a =
 12  -12    6  -49   20  -51   33   -9   -1   33    2
-22   16  -30  -14  -20   12    2  -11   16   42   17
-16   -3  -25  -38   -9    0   -6  -24   14   42    5
  5  -13  -23  -39   20  -43   33  -12   16   44    9
-22    2   -9   -5    9  -78  -24   -6    1   -1   15
 12   -6    6  -23    8  -43    6   -7   -9    3    8
  5  -23  -28  -20    8   -7   33  -11   11   44   18
-21   10   -3  -13  -14  -38  -28  -27  -11   27   23
-14   16  -14   -5  -19   36    1  -41  -18   30   23
  6  -18   -1  -19    0  -79  -16   -6    9    6   -6
 -6    7  -26   -7   -5   36   16  -36  -20   42   11
Rows and columns are counted from 0.
(0, 0) -> 12
(4, 8) -> 1
(3, 7) -> -12
(0, 6) -> 33
(10, 4) -> -5
(1, 5) -> 12
(1, 10) -> 17
(7, 7) -> -27
(2, 3) -> -38
(1, 0) -> -22
(9, 2) -> -1
(3, 0) -> 5
(6, 10) -> 18
(0, 4) -> 20
(1, 2) -> -30
(10, 6) -> 16
(3, 1) -> -13
(6, 3) -> -20
(6, 2) -> -28
(2, 6) -> -6
(9, 8) -> 9
(0, 9) -> 33
(7, 5) -> -38
(9, 1) -> -18
(0, 1) -> -12
(9, 5) -> -79
(3, 9) -> 44
(5, 0) -> 12
(10, 9) -> 42
(8, 1) -> 16
(0, 8) -> -1
(8, 8) -> -18
(5, 8) -> -9
(6, 8) -> 11
(5, 1) -> -6

arr =
array([[9037, 8314, 7162, 6983, 8661, 6101, 5287, 7010, 5619, 8324, 8721,
        8029],
       [4122, 5493, 8166, 8096, 7737, 6591, 4513, 7198, 5698, 6852, 4077,
        4937],
       [3120, 4046, 8406, 7175, 7172, 7868, 5968, 7660, 7153, 5421, 2868,
        3703],
       [5138, 4893, 7991, 6215, 7393, 8082, 6913, 7739, 7675, 5600, 4682,
        4774],
       [7821, 7183, 5343, 8514, 6510, 5610, 5757, 4927, 5566, 7110, 7770,
        7177],
       [7876, 6837, 4536, 5875, 5448, 5978, 7750, 5179, 6866, 6242, 7984,
        7476],
       [8475, 7308, 5609, 5452, 6655, 6375, 7412, 6221, 6912, 6795, 8366,
        7702],
       [8792, 8148, 5348, 7404, 6948, 5239, 5754, 5365, 5391, 7834, 8841,
        8232],
       [3823, 4844, 6277, 8703, 5803, 6198, 5474, 5452, 5912, 5842, 3998,
        4734],
       [5745, 5329, 4484, 7920, 4637, 6119, 7197, 4335, 6651, 5325, 5890,
        5763],
       [6929, 6358, 6824, 4913, 7082, 7125, 7355, 7320, 7387, 6371, 6743,
        6601],
       [7168, 7005, 6725, 6267, 7383, 6316, 6111, 6790, 6280, 7175, 7093,
        6998],
       [8108, 7282, 5677, 6948, 6776, 6019, 6455, 5766, 6180, 7066, 8019,
        7449],
       [5718, 4944, 7228, 5178, 6736, 8161, 8008, 7491, 8280, 5196, 5305,
        5168],
       [8299, 7939, 4999, 6646, 6410, 5081, 6149, 5324, 5567, 7597, 8539,
        8250],
       [4948, 4572, 7135, 5530, 6406, 8030, 7801, 7266, 8124, 5013, 4650,
        4772]])
arr[0, 0]	9037
arr[6, 4]	6655
arr[7, 6]	5754
arr[8, 9]	5842
arr[:, 1]	[8314, 5493, 4046, 4893, 7183, 6837, 7308, 8148, 4844, 5329, 6358, 7005, 7282, 4944, 7939, 4572]
arr[13]	[5718, 4944, 7228, 5178, 6736, 8161, 8008, 7491, 8280, 5196, 5305, 5168]
arr[14, 10]	8539
arr[4, 2]	5343
arr[5, 10]	7984
arr[14, 3]	6646
arr[3, 4]	7393
arr[12, 4]	6776
arr[11, 6]	6111
arr[9, 9]	5325
arr[8, 1]	4844
arr[3, 9]	5600
arr[:, 11]	[8029, 4937, 3703, 4774, 7177, 7476, 7702, 8232, 4734, 5763, 6601, 6998, 7449, 5168, 8250, 4772]
arr[1, 5]	6591
arr[8, 7]	5452
arr[11, 0]	7168
arr[2, 3]	7175
arr[5, 7]	5179
arr[:, 6]	[5287, 4513, 5968, 6913, 5757, 7750, 7412, 5754, 5474, 7197, 7355, 6111, 6455, 8008, 6149, 7801]
arr[8, 8]	5912
arr[7, 0]	8792
arr[:, 0]	[9037, 4122, 3120, 5138, 7821, 7876, 8475, 8792, 3823, 5745, 6929, 7168, 8108, 5718, 8299, 4948]
arr[3, 0]	5138
arr[15, 8]	8124
arr[2]	[3120, 4046, 8406, 7175, 7172, 7868, 5968, 7660, 7153, 5421, 2868, 3703]
arr[15, 9]	5013
arr[9]	[5745, 5329, 4484, 7920, 4637, 6119, 7197, 4335, 6651, 5325, 5890, 5763]
arr[15, 11]	4772
arr[12]	[8108, 7282, 5677, 6948, 6776, 6019, 6455, 5766, 6180, 7066, 8019, 7449]
arr[14, 1]	7939
arr[7, 5]	5239
arr[11]	[7168, 7005, 6725, 6267, 7383, 6316, 6111, 6790, 6280, 7175, 7093, 6998]

m =
[[-36  28  22 -31  25]
 [  3  34  34 -46  35]
 [-51   4   0  32  -2]
 [-22  23  21  -6  20]
 [-12 -32 -31   0 -30]
 [ -9 -68 -67   9 -64]
 [-10 -31 -32   0 -29]
 [-44  13  10  21   6]]
m[0, 0]	-36
m[4, 2]	-31
m[6, 0]	-10
m[7]	[-44, 13, 10, 21, 6]
m[:, 3]	[-31, -46, 32, -6, 0, 9, 0, 21]
m[5, 2]	-67
m[5, 3]	9
m[7, 3]	21
m[7, 0]	-44
m[4, 3]	0
m[2, 3]	32
m[2, 4]	-2
m[4]	[-12, -32, -31, 0, -30]
m[6, 4]	-29
m[:, 4]	[25, 35, -2, 20, -30, -64, -29, 6]
m[0, 1]	28
